Below are the code and all the weights of a small trained network. Each question names an input and a class and asks about switching units off, where a switched-off unit gives its printed mean instead of its output.

import numpy as np


def w(rows, s, z=0):
    codes = np.array(rows[::2]) - 128.0
    scale = np.full(codes.shape[1], s)
    scale[-1] = z or s
    return codes * scale


def norm(h):
    return h / np.sqrt((h * h).mean(-1, keepdims=True) + 1e-5)


def f(y):
    return y / 2 * (1 + np.tanh(0.7978845608 * (y + 0.044715 * y**3)))


def log_softmax(a):
    a = a - a.max(-1, keepdims=True)
    return a - np.log(np.exp(a).sum(-1, keepdims=True))


def net(x, mask):
    res = np.array(x, float).reshape(1, 2) / 4 @ E
    u = 0
    for l in range(3):
        y = f(norm(res) @ A[l][:, :-1].T + A[l][:, -1])
        res = res + np.where(mask[u : u + 5], y, B[l][:, -1]) @ B[l][:, :-1]
        u += 5
    return log_softmax(norm(res)[-1] @ U[:, :-1].T + U[:, -1])


A, B = {}, {}
E = w([
[170,177,136,71,102,130,12,190,99,133],'x0',
[130,78,170,31,122,70,180,161,114,66],'x1',
],0.011)
A[0] = w([
[148,134,36,222,203,238,146,77,151,203,73],'0.n0',
[92,67,109,62,148,54,169,151,127,31,241],'0.n1',
[210,184,176,49,4,186,34,210,90,163,94],'0.n2',
[203,145,170,169,23,85,132,124,177,104,5],'0.n3',
[54,167,188,195,22,52,217,2,163,87,39],'0.n4',
],0.004,0.0029)
B[0] = w([
[114,195,175,112,88,87,100,131,199,153,216],'0.n0',
[164,202,132,166,109,150,114,116,134,179,209],'0.n1',
[102,76,140,185,93,140,109,118,75,48,253],'0.n2',
[121,148,120,98,113,88,117,90,145,169,109],'0.n3',
[153,109,1,69,186,140,34,215,80,115,172],'0.n4',
],0.0098,0.0064)
A[1] = w([
[140,213,140,81,128,83,113,178,163,150,173],'1.n0',
[155,131,211,2,152,46,186,181,126,88,3],'1.n1',
[45,61,69,180,194,97,216,63,189,132,71],'1.n2',
[174,177,52,163,144,199,107,128,98,154,77],'1.n3',
[102,138,202,203,72,151,204,56,104,84,207],'1.n4',
],0.009,0.0052)
B[1] = w([
[141,39,107,142,159,77,105,98,126,106,240],'1.n0',
[26,224,192,135,111,124,145,141,160,251,222],'1.n1',
[89,117,145,70,161,193,34,209,41,58,253],'1.n2',
[129,110,159,21,169,106,132,104,163,173,227],'1.n3',
[129,81,92,218,119,113,172,25,156,125,207],'1.n4',
],0.011,0.0055)
A[2] = w([
[132,128,165,69,107,189,29,216,15,78,165],'2.n0',
[190,61,123,30,142,66,93,149,151,99,253],'2.n1',
[101,131,191,152,95,77,228,168,109,155,107],'2.n2',
[118,196,130,76,136,172,108,101,214,254,112],'2.n3',
[238,150,156,76,114,94,110,181,129,101,152],'2.n4',
],0.012,0.0052)
B[2] = w([
[121,103,77,40,218,169,190,232,140,84,252],'2.n0',
[173,77,74,181,79,183,185,103,107,57,176],'2.n1',
[136,165,130,132,90,65,37,63,165,181,147],'2.n2',
[77,205,218,152,91,7,59,77,160,190,180],'2.n3',
[99,111,79,177,105,187,173,102,91,117,147],'2.n4',
],0.013,0.022)
U = w([
[89,66,39,40,228,205,197,221,146,42,197],'0',
[43,215,231,129,131,9,31,92,194,244,129],'1',
[184,19,54,230,56,180,191,27,137,60,174],'2',
[232,228,92,245,205,94,242,183,16,233,2],'3',
],0.016,0.013)

Each question gives the input, the list of numbers given to net, and the class t.
The units are the neurons (one row each of A and B). Each row of codes is followed by its name. A weight is (code - 128) times the scale printed after its matrix; where a second scale follows, it is the last column's (A, B and U).
mask holds one flag per neuron, layer by layer. A switched-off neuron (its flag False) gives its mean, the last column of its row in B, instead of its output. The means were averaged over made-up inputs and are rounded, as every weight is.
A unit's drop is (log p(t) with every unit on - log p(t) with that unit switched off) / (log p(t) with every unit on - log p(t) with every unit switched off).
The circuit of an input: a set's keep is (log p(t) with only the set's units on - log p(t) with every unit switched off) / (log p(t) with every unit on - log p(t) with every unit switched off). Starting from the 12 units with the biggest drops (on a tie, the unit counted first), units are removed one at a time, each time the one whose removal leaves the highest keep (on an exact tie, the one counted first), for as long as the keep stays at least 0.8.
circuit, biggest first: the units of the circuit, biggest drop first
k most important neurons: the k neurons with the biggest drops, biggest first
top k neurons in layer l: the k neurons of layer l with the biggest drops, biggest first
drop of u: that unit's drop, to one decimal
input [7,8], class 1: circuit, biggest first => [1.n1]
input [3,3], class 2: top 2 neurons in layer 1 => [1.n4 1.n2]
input [-5,-6], class 1: 2 most important neurons => [0.n0 0.n2]
input [2,-4], class 1: 3 most important neurons => [2.n0 0.n4 1.n2]
input [3,-3], class 2: top 3 neurons in layer 1 => [1.n4 1.n2 1.n1]
input [-2,-3], class 2: top 2 neurons in layer 0 => [0.n0 0.n1]
input [-2,3], class 2: 2 most important neurons => [0.n1 2.n0]
input [1,3], class 2: 2 most important neurons => [0.n1 2.n0]
input [0,-1], class 2: 2 most important neurons => [1.n0 2.n0]
input [1,-3], class 2: 4 most important neurons => [2.n0 1.n1 2.n3 0.n0]
input [-3,-2], class 2: 2 most important neurons => [0.n0 0.n2]
input [0,0], class 2: 2 most important neurons => [1.n4 2.n0]
input [2,4], class 1: 3 most important neurons => [0.n4 2.n0 2.n1]
input [2,3], class 2: top 2 neurons in layer 0 => [0.n4 0.n1]
input [-4,5], class 1: most important neuron => [1.n1]
input [-1,-4], class 1: drop of 2.n0 => 0.2
input [-2,-8], class 1: drop of 0.n2 => 0.0
input [-1,-1], class 2: drop of 2.n0 => 0.1
